Here is a tiny trained network, its code and every weight. The questions are about switching its units off for an input and a target symbol, where a switched-off unit gives its printed mean instead of its output.

import numpy as np


def w(rows, s, z=0):
    codes = np.array(rows[::2]) - 128.0
    scale = np.full(codes.shape[1], s)
    scale[-1] = z or s
    return codes * scale


def f(y):
    return y / 2 * (1 + np.tanh(0.7978845608 * (y + 0.044715 * y**3)))


def softmax(a):
    e = np.exp(a - a.max(-1, keepdims=True))
    return e / e.sum(-1, keepdims=True)


def log_softmax(a):
    a = a - a.max(-1, keepdims=True)
    return a - np.log(np.exp(a).sum(-1, keepdims=True))


def net(x, mask):
    ids = ['ΘΞΦβεη'.index(c) for c in x.split()]
    T = len(ids)
    res = E[ids] + P[:T]
    r = res
    for j in range(2):
        rows = slice(4 * j, 4 * j + 4)
        q, k, v = (r @ M[0][rows].T for M in (Q, K, V))
        z = softmax(np.where(np.tri(T) > 0, q @ k.T / 4**0.5, -1e9)) @ v
        o = O[0][rows]
        res = res + np.where(mask[j], z, o[:, -1]) @ o[:, :-1]
    y = f(res @ A[0][:, :-1].T + A[0][:, -1])
    res = res + np.where(mask[2:6], y, B[0][:, -1]) @ B[0][:, :-1]
    return log_softmax(res[-1] @ U[:, :-1].T + U[:, -1])


Q, K, V, O, A, B = {}, {}, {}, {}, {}, {}
E = w([
[165,158,169,174,121,106,186],'Θ',
[124,79,130,252,148,120,117],'Ξ',
[129,150,105,193,68,109,171],'Φ',
[184,119,158,101,182,99,137],'β',
[167,103,157,67,112,131,175],'ε',
[205,102,141,179,168,155,162],'η',
],0.018)
P = w([
[160,128,2,105,111,85,97],'0',
[175,125,158,158,106,121,73],'1',
[146,183,158,113,89,69,124],'2',
[132,181,194,131,99,67,122],'3',
[110,187,194,131,92,56,166],'4',
[121,151,206,234,97,119,146],'5',
[114,175,219,208,85,104,161],'6',
],0.0094)
Q[0] = w([
[226,110,196,180,94,9,135],'h1',
[42,117,91,137,192,170,59],'h1',
[65,138,2,32,85,227,46],'h1',
[141,145,156,192,97,75,95],'h1',
[24,79,64,123,176,247,98],'h2',
[213,90,166,152,111,83,89],'h2',
[62,123,117,130,112,116,143],'h2',
[187,140,179,183,66,101,191],'h2',
],0.008)
K[0] = w([
[161,143,31,124,112,109,83],'h1',
[119,141,188,100,137,142,162],'h1',
[112,155,210,167,112,160,126],'h1',
[130,88,88,105,121,136,100],'h1',
[149,131,193,128,80,102,110],'h2',
[107,148,94,133,166,129,138],'h2',
[157,112,176,164,113,117,124],'h2',
[128,170,10,113,156,97,104],'h2',
],0.013)
V[0] = w([
[93,142,87,65,73,206,96],'h1',
[146,107,174,42,22,174,172],'h1',
[66,155,74,157,113,120,37],'h1',
[155,46,198,143,254,98,72],'h1',
[142,209,129,28,148,103,83],'h2',
[18,34,125,130,111,130,72],'h2',
[125,119,98,80,169,177,98],'h2',
[85,93,165,93,121,105,47],'h2',
],0.0093)
O[0] = w([
[243,111,84,156,114,107,221,3],'h1',
[235,214,163,72,30,126,172,2],'h1',
[134,41,136,190,226,159,196,130],'h1',
[26,39,135,147,40,119,48,87],'h1',
[162,117,213,234,126,48,75,39],'h2',
[180,2,192,98,86,149,192,7],'h2',
[178,56,81,115,82,69,99,47],'h2',
[136,66,176,122,85,112,214,8],'h2',
],0.0066,0.0067)
A[0] = w([
[93,127,73,180,31,68,81,124],'n1',
[81,181,163,84,161,114,107,244],'n2',
[127,78,107,143,157,93,92,5],'n3',
[255,141,182,153,61,110,135,127],'n4',
],0.0094,0.0015)
B[0] = w([
[176,73,80,63,222,101,56,206],'n1',
[2,92,93,124,135,193,94,254],'n2',
[136,144,123,186,77,55,226,159],'n3',
[132,116,53,186,76,223,77,159],'n4',
],0.0062,0.01)
U = w([
[86,95,127,159,112,151,174,78],'Θ',
[57,226,192,220,110,118,119,188],'Ξ',
[147,126,45,115,199,194,76,220],'Φ',
[142,161,198,158,128,2,105,114],'β',
[151,162,117,162,71,150,111,27],'ε',
[171,188,133,156,200,90,199,1],'η',
],0.006,0.0033)

Each question gives the input, a string of symbols that net reads in full, and the target symbol t.
The units are the heads (4 rows each of Q, K, V and O) and the neurons (one row each of A and B). Each row of codes is followed by its name. A weight is (code - 128) times the scale printed after its matrix; where a second scale follows, it is the last column's (O, A, B and U).
mask holds one flag per unit, heads first, then neurons. A switched-off unit (its flag False) gives its mean, the last column of its rows in O or B, instead of its output. The means were averaged over made-up inputs and are rounded, as every weight is.
A unit's drop is (log p(t) with every unit on - log p(t) with that unit switched off) / (log p(t) with every unit on - log p(t) with every unit switched off).
The circuit of an input: a set's keep is (log p(t) with only the set's units on - log p(t) with every unit switched off) / (log p(t) with every unit on - log p(t) with every unit switched off). Starting from all 6 units, units are removed one at a time, each time the one whose removal leaves the highest keep (on an exact tie, the one counted first), for as long as the keep stays at least 0.8.
units of the circuit, in order: the units of the circuit, biggest drop first
top k neurons: the k neurons with the biggest drops, biggest first
which heads matter: for each layer, one digit per head in row order, 1 if its drop is at least 0.15 and else 0, layers parted by /
drop when u is switched off: that unit's drop, to one decimal
input ε Ξ η Θ β η, target ε: which heads matter	10
input ε Ξ Φ Θ ε, target ε: top neuron	n4
input ε Ξ η ε Ξ Θ β, target ε: top 2 neurons	n4; n1
input β Θ ε Φ ε η, target β: which heads matter	11
input Ξ Φ Θ Θ ε Ξ, target Θ: which heads matter	11
input Ξ Θ ε, target Θ: units of the circuit, in order	h1; h2; n1
input Φ Θ Θ η, target η: top 2 neurons	n2; n1
input Θ Φ η, target Ξ: top 2 neurons	n1; n4
input Φ η Ξ Θ Φ β ε, target η: which heads matter	10
input β Θ Θ Θ Ξ Φ, target β: top 2 neurons	n1; n2
input β Φ Ξ, target β: which heads matter	01
input Ξ Θ ε Θ Φ β β, target Θ: units of the circuit, in order	h2; h1; n1
input Ξ η Θ Θ Θ η η, target Θ: top 2 neurons	n1; n3
input Θ β Θ η, target Ξ: drop when h2 is switched off	0.3
input Ξ Θ β, target Θ: drop when n1 is switched off	0.2
input Φ Θ η Φ Θ η η, target η: drop when h1 is switched off	1.0
input Ξ ε β Θ Θ ε, target Θ: top neuron	n1
